Below is a small trained network, with its code and all its weights. Each question gives an input and a target symbol and asks what happens when units are switched off, that is, made to give their printed mean instead of their output.

import numpy as np


def w(rows, s, z=0):
    codes = np.array(rows[::2]) - 128.0
    scale = np.full(codes.shape[1], s)
    scale[-1] = z or s
    return codes * scale


def f(y):
    return y / 2 * (1 + np.tanh(0.7978845608 * (y + 0.044715 * y**3)))


def softmax(a):
    e = np.exp(a - a.max(-1, keepdims=True))
    return e / e.sum(-1, keepdims=True)


def log_softmax(a):
    a = a - a.max(-1, keepdims=True)
    return a - np.log(np.exp(a).sum(-1, keepdims=True))


def net(x, mask):
    ids = ['ΓΨαβζξτω'.index(c) for c in x.split()]
    T = len(ids)
    res = E[ids] + P[:T]
    u = 0
    for l in range(2):
        r = res
        for j in range(3):
            rows = slice(2 * j, 2 * j + 2)
            q, k, v = (r @ M[l][rows].T for M in (Q, K, V))
            z = softmax(np.where(np.tri(T) > 0, q @ k.T / 2**0.5, -1e9)) @ v
            o = O[l][rows]
            res = res + np.where(mask[u + j], z, o[:, -1]) @ o[:, :-1]
        u += 3
        y = f(res @ A[l][:, :-1].T + A[l][:, -1])
        res = res + np.where(mask[u : u + 16], y, B[l][:, -1]) @ B[l][:, :-1]
        u += 16
    return log_softmax(res[-1] @ U[:, :-1].T + U[:, -1])


Q, K, V, O, A, B = {}, {}, {}, {}, {}, {}
E = w([
[143,159,158,119,102,49,118,109],'Γ',
[179,134,139,90,69,36,124,149],'Ψ',
[126,133,167,78,170,84,72,49],'α',
[114,176,202,218,156,93,128,133],'β',
[169,73,91,132,132,61,147,119],'ζ',
[131,64,134,26,205,86,101,96],'ξ',
[157,49,108,192,250,191,105,129],'τ',
[238,49,175,43,94,211,74,142],'ω',
],0.011)
P = w([
[144,185,109,152,85,127,126,78],'0',
[130,170,73,130,139,105,35,148],'1',
[94,113,65,139,50,139,126,90],'2',
[188,137,170,131,154,72,136,160],'3',
[104,189,131,66,108,189,215,111],'4',
[51,104,91,119,137,80,4,221],'5',
[80,3,151,132,72,165,168,72],'6',
[142,58,207,118,179,63,141,131],'7',
[128,179,104,9,104,146,227,112],'8',
],0.015)
Q[0] = w([
[194,250,111,81,177,186,235,119],'L0H1',
[72,67,132,151,69,151,139,94],'L0H1',
[181,116,179,134,211,88,127,159],'L0H2',
[93,190,91,164,111,176,189,107],'L0H2',
[97,63,171,147,107,145,139,114],'L0H3',
[92,143,50,154,82,205,164,98],'L0H3',
],0.012)
K[0] = w([
[63,201,36,126,96,121,9,193],'L0H1',
[231,190,176,140,131,67,153,96],'L0H1',
[115,14,126,131,119,161,68,161],'L0H2',
[122,228,90,115,129,186,155,87],'L0H2',
[153,99,157,160,129,92,92,136],'L0H3',
[160,199,123,179,94,92,93,86],'L0H3',
],0.012)
V[0] = w([
[40,213,214,182,118,71,128,120],'L0H1',
[74,136,97,150,255,167,92,93],'L0H1',
[135,160,210,151,120,235,63,120],'L0H2',
[128,170,173,91,30,139,120,136],'L0H2',
[149,187,98,199,85,138,131,69],'L0H3',
[151,130,153,106,93,144,148,81],'L0H3',
],0.0094)
O[0] = w([
[23,162,254,132,103,145,161,159,2],'L0H1',
[158,59,197,205,8,62,78,124,112],'L0H1',
[181,112,137,90,84,127,132,188,147],'L0H2',
[145,113,136,47,158,178,83,113,199],'L0H2',
[106,25,124,93,161,91,189,133,61],'L0H3',
[84,134,151,107,120,152,124,125,242],'L0H3',
],0.0094,0.0024)
A[0] = w([
[88,105,108,130,108,221,254,65,135],'L0N1',
[159,138,112,155,90,107,88,115,60],'L0N2',
[126,165,141,167,100,131,137,48,197],'L0N3',
[141,84,145,163,124,30,83,118,4],'L0N4',
[178,134,165,192,177,161,121,219,111],'L0N5',
[76,89,122,147,171,117,93,128,143],'L0N6',
[97,129,230,113,156,159,154,186,74],'L0N7',
[15,119,177,129,41,175,195,108,63],'L0N8',
[87,72,183,118,138,113,166,184,93],'L0N9',
[140,168,122,195,165,169,177,190,55],'L0N10',
[113,183,83,92,118,224,237,95,2],'L0N11',
[129,189,62,100,172,174,124,143,53],'L0N12',
[77,138,85,140,135,125,189,97,79],'L0N13',
[137,99,119,182,175,126,124,190,82],'L0N14',
[177,205,106,241,134,69,43,127,61],'L0N15',
[111,70,153,95,171,144,88,110,178],'L0N16',
],0.0085,0.0069)
B[0] = w([
[123,249,130,86,141,194,95,108,209],'L0N1',
[109,99,126,74,151,133,112,123,138],'L0N2',
[154,88,51,102,96,122,190,181,192],'L0N3',
[69,135,145,57,202,148,134,154,155],'L0N4',
[151,27,95,120,128,171,115,122,142],'L0N5',
[108,162,101,138,125,105,152,160,168],'L0N6',
[107,9,89,21,112,170,77,101,166],'L0N7',
[71,38,101,70,207,130,83,146,213],'L0N8',
[109,121,130,99,83,183,122,88,151],'L0N9',
[189,172,164,73,141,158,137,174,119],'L0N10',
[182,115,172,159,254,92,93,137,164],'L0N11',
[101,82,193,162,86,111,69,116,202],'L0N12',
[179,119,140,75,160,153,78,102,128],'L0N13',
[134,103,115,178,146,179,156,137,126],'L0N14',
[133,148,66,33,148,179,195,151,205],'L0N15',
[119,150,144,148,70,108,174,156,254],'L0N16',
],0.0083,0.0067)
Q[1] = w([
[114,64,2,221,164,141,103,51],'L1H1',
[150,135,222,154,82,76,176,125],'L1H1',
[143,104,77,171,114,120,29,119],'L1H2',
[243,59,181,111,174,87,87,152],'L1H2',
[157,83,105,146,133,109,103,213],'L1H3',
[88,114,89,119,134,145,47,82],'L1H3',
],0.0094)
K[1] = w([
[204,52,173,131,179,149,254,10],'L1H1',
[104,128,49,191,154,152,75,221],'L1H1',
[214,92,172,131,99,214,95,69],'L1H2',
[116,148,105,163,103,188,14,160],'L1H2',
[133,95,100,167,138,222,124,128],'L1H3',
[190,76,202,126,122,122,177,27],'L1H3',
],0.0077)
V[1] = w([
[135,6,83,224,209,233,229,116],'L1H1',
[100,158,103,110,116,107,169,50],'L1H1',
[199,159,165,124,55,254,129,193],'L1H2',
[128,146,151,159,139,145,159,142],'L1H2',
[134,150,107,21,86,20,105,53],'L1H3',
[164,87,156,129,132,127,140,64],'L1H3',
],0.0058)
O[1] = w([
[48,126,42,74,116,27,118,117,3],'L1H1',
[133,141,130,143,142,130,192,151,137],'L1H1',
[185,72,138,115,108,134,22,65,134],'L1H2',
[131,135,156,72,109,40,165,121,58],'L1H2',
[152,165,89,255,90,206,110,209,255],'L1H3',
[136,103,145,109,102,139,168,226,152],'L1H3',
],0.0065,0.0078)
A[1] = w([
[156,148,119,203,68,131,100,141,150],'L1N1',
[104,155,223,158,147,135,119,138,63],'L1N2',
[134,181,140,134,164,187,105,135,85],'L1N3',
[134,175,131,94,203,73,104,87,155],'L1N4',
[93,91,200,158,100,76,97,88,247],'L1N5',
[113,37,127,109,113,143,100,97,1],'L1N6',
[148,109,184,86,97,168,112,113,125],'L1N7',
[153,187,115,158,149,137,136,157,128],'L1N8',
[109,141,151,244,139,43,142,161,122],'L1N9',
[191,104,103,154,154,130,127,143,215],'L1N10',
[153,123,131,127,156,127,74,96,184],'L1N11',
[162,125,113,176,42,108,177,62,111],'L1N12',
[115,122,63,102,94,139,128,142,54],'L1N13',
[112,137,58,71,150,142,141,106,99],'L1N14',
[149,119,102,126,39,140,120,71,125],'L1N15',
[99,103,139,116,71,121,153,116,226],'L1N16',
],0.011,0.0044)
B[1] = w([
[145,138,153,45,204,117,123,102,188],'L1N1',
[216,79,189,131,99,125,163,113,165],'L1N2',
[187,84,129,101,109,12,187,149,225],'L1N3',
[95,83,120,202,145,234,129,150,162],'L1N4',
[141,123,40,81,77,229,173,172,137],'L1N5',
[168,222,170,145,112,55,169,117,203],'L1N6',
[32,150,47,166,154,105,101,122,250],'L1N7',
[109,181,176,140,65,57,84,37,179],'L1N8',
[149,72,162,163,253,120,57,123,149],'L1N9',
[15,162,126,112,87,129,82,85,233],'L1N10',
[110,81,152,136,83,114,138,91,217],'L1N11',
[51,145,137,193,253,45,70,106,139],'L1N12',
[146,116,218,170,122,110,165,107,168],'L1N13',
[184,153,182,52,99,108,116,113,193],'L1N14',
[133,110,110,132,183,103,150,196,188],'L1N15',
[101,87,203,215,139,85,192,126,175],'L1N16',
],0.007,0.011)
U = w([
[162,113,109,43,197,126,142,186,108],'Γ',
[215,123,222,130,143,108,116,151,66],'Ψ',
[137,98,126,174,75,176,149,202,242],'α',
[103,150,187,101,122,102,114,122,2],'β',
[173,253,109,112,75,111,146,161,159],'ζ',
[111,160,100,156,226,79,117,159,128],'ξ',
[168,90,116,116,113,44,150,157,59],'τ',
[161,85,119,101,77,120,49,108,182],'ω',
],0.0062,0.0063)

Each question gives the input, a string of symbols that net reads in full, and the target symbol t.
The units are the heads (2 rows each of Q, K, V and O) and the neurons (one row each of A and B). Each row of codes is followed by its name. A weight is (code - 128) times the scale printed after its matrix; where a second scale follows, it is the last column's (O, A, B and U).
mask holds one flag per unit, layer by layer, with each layer's heads first. A switched-off unit (its flag False) gives its mean, the last column of its rows in O or B, instead of its output. The means were averaged over made-up inputs and are rounded, as every weight is.
A unit's drop is (log p(t) with every unit on - log p(t) with that unit switched off) / (log p(t) with every unit on - log p(t) with every unit switched off).
The circuit of an input: a set's keep is (log p(t) with only the set's units on - log p(t) with every unit switched off) / (log p(t) with every unit on - log p(t) with every unit switched off). Starting from the 12 units with the biggest drops (on a tie, the unit counted first), units are removed one at a time, each time the one whose removal leaves the highest keep (on an exact tie, the one counted first), for as long as the keep stays at least 0.8.
circuit, biggest first: the units of the circuit, biggest drop first
unit that matters most: the unit with the biggest drop
top k neurons: the k neurons with the biggest drops, biggest first
k most important neurons of layer l: the k neurons of layer l with the biggest drops, biggest first
heads that matter: for each layer, one digit per head in row order, 1 if its drop is at least 0.15 and else 0, layers parted by /
input α ζ α α α Γ, target Ψ: circuit, biggest first : L0H1, L1H1, L1N2, L0N3
input α α α α α ζ, target ξ: circuit, biggest first : L1N9, L0H2
input Ψ ξ ω α ξ ζ α Ψ, target ξ: circuit, biggest first : L0H2, L1N9, L1H2
input α Ψ α α ω, target Ψ: circuit, biggest first : L0N11, L0H1, L1H1
input α Γ ζ ζ ξ, target Γ: 3 most important neurons of layer 0 : L0N7, L0N8, L0N1
input α α τ ζ, target Γ: unit that matters most : L0N4
input α α ζ α α Γ α α, target Ψ: top 3 neurons : L1N2, L1N9, L0N8
input ζ β ζ τ, target Γ: top 2 neurons : L0N5, L0N15
input α ω τ α α τ α Γ, target Γ: top 2 neurons : L0N15, L0N4
input α Ψ β α ω τ ξ β, target Γ: 2 most important neurons of layer 0 : L0N15, L0N14
input α Γ α α ξ ξ α α α, target ξ: heads that matter : 100 / 000
input ω ω ω Γ α α ω, target Γ: 2 most important neurons of layer 0 : L0N7, L0N8
input α ω α α, target ω: heads that matter : 010 / 010
input α ω α, target α: heads that matter : 100 / 000
input α α Ψ ζ, target ξ: top 3 neurons : L1N9, L0N1, L0N7
input ω α α α Ψ, target α: unit that matters most : L0H1
input Ψ α ω α ω β β β ζ, target β: heads that matter : 100 / 000
input ζ τ α β ω, target τ: heads that matter : 100 / 100
input ω α α α ξ Γ, target ζ: heads that matter : 001 / 000
input α ω ζ ξ Ψ ω Γ, target ξ: unit that matters most : L1N12
input ξ α ζ α α τ, target Γ: top 2 neurons : L0N15, L0N5
input ξ ω ω ω β α β, target ω: heads that matter : 101 / 010
input ω Γ α ω Γ β ξ ξ, target ζ: heads that matter : 111 / 000
input τ τ α ζ ξ, target τ: heads that matter : 100 / 100
input ξ ξ α τ α ω α, target τ: top 2 neurons : L0N1, L0N5
input α α ω ω ξ Ψ, target ω: heads that matter : 100 / 010
input ω ζ α τ ω, target ζ: unit that matters most : L1H2
